Here is a tiny trained network, its code and every weight. The questions are about switching its units off for an input and a class, where a switched-off unit gives its printed mean instead of its output.

import numpy as np


def w(rows, s, z=0):
    codes = np.array(rows[::2]) - 128.0
    scale = np.full(codes.shape[1], s)
    scale[-1] = z or s
    return codes * scale


def norm(h):
    return h / np.sqrt((h * h).mean(-1, keepdims=True) + 1e-5)


def f(y):
    return np.maximum(y, 0)


def log_softmax(a):
    a = a - a.max(-1, keepdims=True)
    return a - np.log(np.exp(a).sum(-1, keepdims=True))


def net(x, mask):
    res = np.array(x, float).reshape(1, 5) / 4 @ E
    u = 0
    for l in range(4):
        y = f(norm(res) @ A[l][:, :-1].T + A[l][:, -1])
        res = res + np.where(mask[u : u + 6], y, B[l][:, -1]) @ B[l][:, :-1]
        u += 6
    return log_softmax(norm(res)[-1] @ U[:, :-1].T + U[:, -1])


A, B = {}, {}
E = w([
[133,104,234,42,139,71],'x0',
[81,241,80,47,81,60],'x1',
[237,146,44,75,103,145],'x2',
[99,217,100,78,254,136],'x3',
[132,127,185,129,116,193],'x4',
],0.0091)
A[0] = w([
[149,100,72,97,91,192,3],'0.n0',
[142,153,246,67,100,126,48],'0.n1',
[232,103,115,159,126,180,106],'0.n2',
[198,115,189,146,93,83,149],'0.n3',
[120,42,174,47,137,163,50],'0.n4',
[46,161,132,74,158,109,102],'0.n5',
],0.011,0.0058)
B[0] = w([
[160,115,119,75,2,97,160],'0.n0',
[179,81,164,149,62,58,219],'0.n1',
[149,67,95,85,71,181,254],'0.n2',
[35,205,187,115,217,55,252],'0.n3',
[92,76,214,67,145,147,201],'0.n4',
[61,171,141,184,109,147,210],'0.n5',
],0.009,0.0051)
A[1] = w([
[193,188,79,33,135,43,4],'1.n0',
[128,137,231,148,168,170,48],'1.n1',
[254,254,172,70,170,202,157],'1.n2',
[180,158,224,139,72,96,214],'1.n3',
[122,169,60,105,104,51,177],'1.n4',
[231,140,211,105,119,116,96],'1.n5',
],0.01,0.0034)
B[1] = w([
[130,170,110,157,162,174,201],'1.n0',
[150,201,124,40,130,127,199],'1.n1',
[12,63,100,80,134,51,204],'1.n2',
[89,97,77,80,160,55,254],'1.n3',
[189,205,53,163,127,169,227],'1.n4',
[107,83,126,17,137,66,199],'1.n5',
],0.012,0.0063)
A[2] = w([
[209,94,150,126,116,28,158],'2.n0',
[169,68,63,93,159,155,170],'2.n1',
[152,155,88,38,176,91,120],'2.n2',
[254,133,117,163,118,87,2],'2.n3',
[50,146,243,187,120,41,175],'2.n4',
[149,133,53,249,196,103,32],'2.n5',
],0.0094,0.0048)
B[2] = w([
[49,159,125,101,179,177,203],'2.n0',
[168,176,247,145,15,115,212],'2.n1',
[100,176,190,165,121,146,251],'2.n2',
[148,53,86,166,111,124,134],'2.n3',
[66,79,97,12,148,125,255],'2.n4',
[125,120,202,85,200,233,174],'2.n5',
],0.011,0.0067)
A[3] = w([
[143,112,131,195,195,95,1],'3.n0',
[248,109,99,135,122,132,56],'3.n1',
[186,194,130,147,162,119,69],'3.n2',
[92,80,66,203,112,92,75],'3.n3',
[139,194,210,118,92,89,159],'3.n4',
[100,58,171,215,136,93,107],'3.n5',
],0.012,0.0095)
B[3] = w([
[2,105,190,110,177,88,128],'3.n0',
[142,160,125,135,80,127,146],'3.n1',
[42,128,165,128,132,146,152],'3.n2',
[57,190,117,76,149,158,133],'3.n3',
[114,87,129,162,176,195,253],'3.n4',
[113,145,172,116,231,110,143],'3.n5',
],0.013,0.0059)
U = w([
[150,67,52,155,191,109,49],'0',
[150,92,61,217,190,62,11],'1',
[133,122,62,172,153,113,51],'2',
[162,152,98,170,47,162,182],'3',
[62,254,61,102,179,133,153],'4',
[200,72,51,194,211,59,14],'5',
[150,86,186,178,175,184,112],'6',
[36,77,179,53,131,76,209],'7',
],0.02,0.011)

Each question gives the input, the list of numbers given to net, and the class t.
The units are the neurons (one row each of A and B). Each row of codes is followed by its name. A weight is (code - 128) times the scale printed after its matrix; where a second scale follows, it is the last column's (A, B and U).
mask holds one flag per neuron, layer by layer. A switched-off neuron (its flag False) gives its mean, the last column of its row in B, instead of its output. The means were averaged over made-up inputs and are rounded, as every weight is.
A unit's drop is (log p(t) with every unit on - log p(t) with that unit switched off) / (log p(t) with every unit on - log p(t) with every unit switched off).
The circuit of an input: a set's keep is (log p(t) with only the set's units on - log p(t) with every unit switched off) / (log p(t) with every unit on - log p(t) with every unit switched off). Starting from the 12 units with the biggest drops (on a tie, the unit counted first), units are removed one at a time, each time the one whose removal leaves the highest keep (on an exact tie, the one counted first), for as long as the keep stays at least 0.8.
circuit, biggest first: the units of the circuit, biggest drop first
unit that matters most: the unit with the biggest drop
k most important neurons: the k neurons with the biggest drops, biggest first
top k neurons in layer l: the k neurons of layer l with the biggest drops, biggest first
drop when u is switched off: that unit's drop, to one decimal
input [-8,0,-5,1,-4], class 6: top 3 neurons in layer 2 => [2.n5 2.n4 2.n0]
input [-7,5,0,-5,7], class 3: unit that matters most => 0.n3
input [7,8,4,-2,1], class 4: circuit, biggest first => [1.n4 1.n0]
input [-2,-3,0,-4,-5], class 6: top 2 neurons in layer 1 => [1.n2 1.n3]
input [-8,-2,6,6,-3], class 3: 2 most important neurons => [0.n3 2.n1]
input [-6,-4,-6,2,2], class 6: 2 most important neurons => [0.n3 1.n2]
input [-2,-4,1,2,-1], class 3: 2 most important neurons => [0.n2 0.n3]
input [3,0,7,7,4], class 7: 2 most important neurons => [1.n2 0.n3]
input [-2,-2,7,5,5], class 7: 2 most important neurons => [1.n2 1.n4]
input [8,6,2,3,-2], class 4: top 2 neurons in layer 1 => [1.n4 1.n0]
input [-4,3,-3,-5,1], class 4: 2 most important neurons => [0.n4 2.n1]
input [-2,5,6,-4,-3], class 3: top 2 neurons in layer 0 => [0.n3 0.n0]
input [6,0,4,3,-5], class 4: drop when 1.n4 is switched off => 0.2
input [-8,-5,1,7,-3], class 6: unit that matters most => 2.n5
input [0,0,2,1,-3], class 4: drop when 1.n0 is switched off => 0.2
input [-5,-7,7,6,0], class 3: top 2 neurons in layer 0 => [0.n2 0.n3]
input [-8,2,-7,-8,-7], class 4: drop when 3.n3 is switched off => 0.4
